Below is a small trained network, with its code and all its weights. Each question gives an input and a target symbol and asks what happens when units are switched off, that is, made to give their printed mean instead of their output.

import numpy as np


def w(rows, s, z=0):
    codes = np.array(rows[::2]) - 128.0
    scale = np.full(codes.shape[1], s)
    scale[-1] = z or s
    return codes * scale


def norm(h):
    return h / np.sqrt((h * h).mean(-1, keepdims=True) + 1e-5)


def f(y):
    return np.maximum(y, 0)


def softmax(a):
    e = np.exp(a - a.max(-1, keepdims=True))
    return e / e.sum(-1, keepdims=True)


def log_softmax(a):
    a = a - a.max(-1, keepdims=True)
    return a - np.log(np.exp(a).sum(-1, keepdims=True))


def net(x, mask):
    ids = ['Δαβλξτ'.index(c) for c in x.split()]
    T = len(ids)
    res = E[ids] + P[:T]
    r = norm(res)
    for j in range(3):
        rows = slice(3 * j, 3 * j + 3)
        q, k, v = (r @ M[0][rows].T for M in (Q, K, V))
        z = softmax(np.where(np.tri(T) > 0, q @ k.T / 3**0.5, -1e9)) @ v
        o = O[0][rows]
        res = res + np.where(mask[j], z, o[:, -1]) @ o[:, :-1]
    y = f(norm(res) @ A[0][:, :-1].T + A[0][:, -1])
    res = res + np.where(mask[3:7], y, B[0][:, -1]) @ B[0][:, :-1]
    return log_softmax(norm(res)[-1] @ U[:, :-1].T + U[:, -1])


Q, K, V, O, A, B = {}, {}, {}, {}, {}, {}
E = w([
[190,145,199,137,6,127],'Δ',
[173,78,177,150,85,255],'α',
[82,211,158,200,67,85],'β',
[177,208,214,140,231,224],'λ',
[21,97,143,252,78,216],'ξ',
[52,55,246,74,178,113],'τ',
],0.0051)
P = w([
[70,181,111,2,107,188],'0',
[107,170,135,105,107,128],'1',
[120,120,122,108,145,95],'2',
[102,153,253,223,70,112],'3',
[163,216,80,125,91,167],'4',
[149,102,98,137,155,68],'5',
[130,105,180,251,81,63],'6',
[198,217,60,142,113,147],'7',
],0.0071)
Q[0] = w([
[105,138,87,71,166,149],'H0',
[116,91,235,106,148,141],'H0',
[214,90,218,204,108,206],'H0',
[136,101,161,165,75,71],'H1',
[164,165,175,108,90,99],'H1',
[160,164,131,153,94,167],'H1',
[109,45,220,146,152,45],'H2',
[152,121,251,207,167,139],'H2',
[146,157,225,236,75,158],'H2',
],0.012)
K[0] = w([
[96,154,213,159,134,159],'H0',
[115,88,138,175,162,47],'H0',
[248,101,35,166,156,85],'H0',
[152,91,111,116,71,137],'H1',
[146,70,110,109,132,99],'H1',
[121,108,149,153,144,90],'H1',
[125,96,102,50,166,108],'H2',
[175,66,73,165,181,52],'H2',
[182,115,64,180,132,104],'H2',
],0.015)
V[0] = w([
[122,124,142,65,157,161],'H0',
[152,162,165,171,119,91],'H0',
[165,92,117,96,111,192],'H0',
[114,93,131,108,119,67],'H1',
[128,97,105,74,184,165],'H1',
[93,72,185,156,123,111],'H1',
[104,156,145,77,99,55],'H2',
[236,122,188,76,92,105],'H2',
[87,28,96,143,2,120],'H2',
],0.0097)
O[0] = w([
[152,94,116,211,110,112,227],'H0',
[62,122,147,75,72,129,165],'H0',
[189,117,177,157,114,140,237],'H0',
[203,126,90,148,188,128,10],'H1',
[130,51,88,69,137,108,72],'H1',
[153,201,52,138,128,180,176],'H1',
[110,153,73,94,108,1,85],'H2',
[240,136,127,38,54,91,245],'H2',
[102,48,76,156,21,134,5],'H2',
],0.0076,0.0032)
A[0] = w([
[223,136,163,248,119,81,6],'N0',
[126,175,181,230,67,100,159],'N1',
[88,73,187,78,87,55,32],'N2',
[2,191,138,62,128,74,41],'N3',
],0.008,0.0015)
B[0] = w([
[110,59,77,14,160,195,214],'N0',
[207,112,78,172,215,54,253],'N1',
[97,207,102,138,121,171,174],'N2',
[162,60,104,53,122,255,185],'N3',
],0.0087,0.0057)
U = w([
[110,207,131,120,1,56,247],'Δ',
[224,31,187,140,86,217,3],'α',
[126,99,29,99,205,60,90],'β',
[124,241,232,108,197,163,159],'λ',
[10,136,154,237,99,138,244],'ξ',
[18,172,60,11,113,245,30],'τ',
],0.0059,0.0029)

Each question gives the input, a string of symbols that net reads in full, and the target symbol t.
The units are the heads (3 rows each of Q, K, V and O) and the neurons (one row each of A and B). Each row of codes is followed by its name. A weight is (code - 128) times the scale printed after its matrix; where a second scale follows, it is the last column's (O, A, B and U).
mask holds one flag per unit, heads first, then neurons. A switched-off unit (its flag False) gives its mean, the last column of its rows in O or B, instead of its output. The means were averaged over made-up inputs and are rounded, as every weight is.
A unit's drop is (log p(t) with every unit on - log p(t) with that unit switched off) / (log p(t) with every unit on - log p(t) with every unit switched off).
The circuit of an input: a set's keep is (log p(t) with only the set's units on - log p(t) with every unit switched off) / (log p(t) with every unit on - log p(t) with every unit switched off). Starting from all 7 units, units are removed one at a time, each time the one whose removal leaves the highest keep (on an exact tie, the one counted first), for as long as the keep stays at least 0.8.
units of the circuit, in order: the units of the circuit, biggest drop first
top k neurons: the k neurons with the biggest drops, biggest first
which heads matter: for each layer, one digit per head in row order, 1 if its drop is at least 0.15 and else 0, layers parted by /
drop of u: that unit's drop, to one decimal
input β λ ξ λ, target ξ: units of the circuit, in order	(H2)
input λ α α λ α λ α β, target β: top 3 neurons	(N1 N0 N3)
input λ ξ ξ λ ξ τ α, target β: which heads matter	000
input λ λ ξ ξ Δ λ β β, target β: units of the circuit, in order	(N1 H2)
input λ τ β α Δ τ λ, target β: units of the circuit, in order	(H2 N1)
input β λ λ β β ξ α λ, target ξ: which heads matter	101
input α β β λ λ β λ, target τ: which heads matter	100
input τ λ ξ β α λ Δ, target λ: which heads matter	001
input λ Δ β ξ τ λ Δ λ, target Δ: units of the circuit, in order	(H2 N3)
input ξ α τ, target τ: units of the circuit, in order	(N3 N2 H2)
input ξ β ξ β α τ Δ, target β: drop of H2	0.1
input λ τ τ ξ λ λ ξ, target λ: drop of H2	0.9
input λ λ ξ α, target ξ: drop of H2	1.0
input β α β λ β ξ Δ, target ξ: drop of H2	1.3
input ξ α Δ λ, target Δ: units of the circuit, in order	(H2)
input ξ β β Δ α τ ξ, target β: top 2 neurons	(N1 N0)
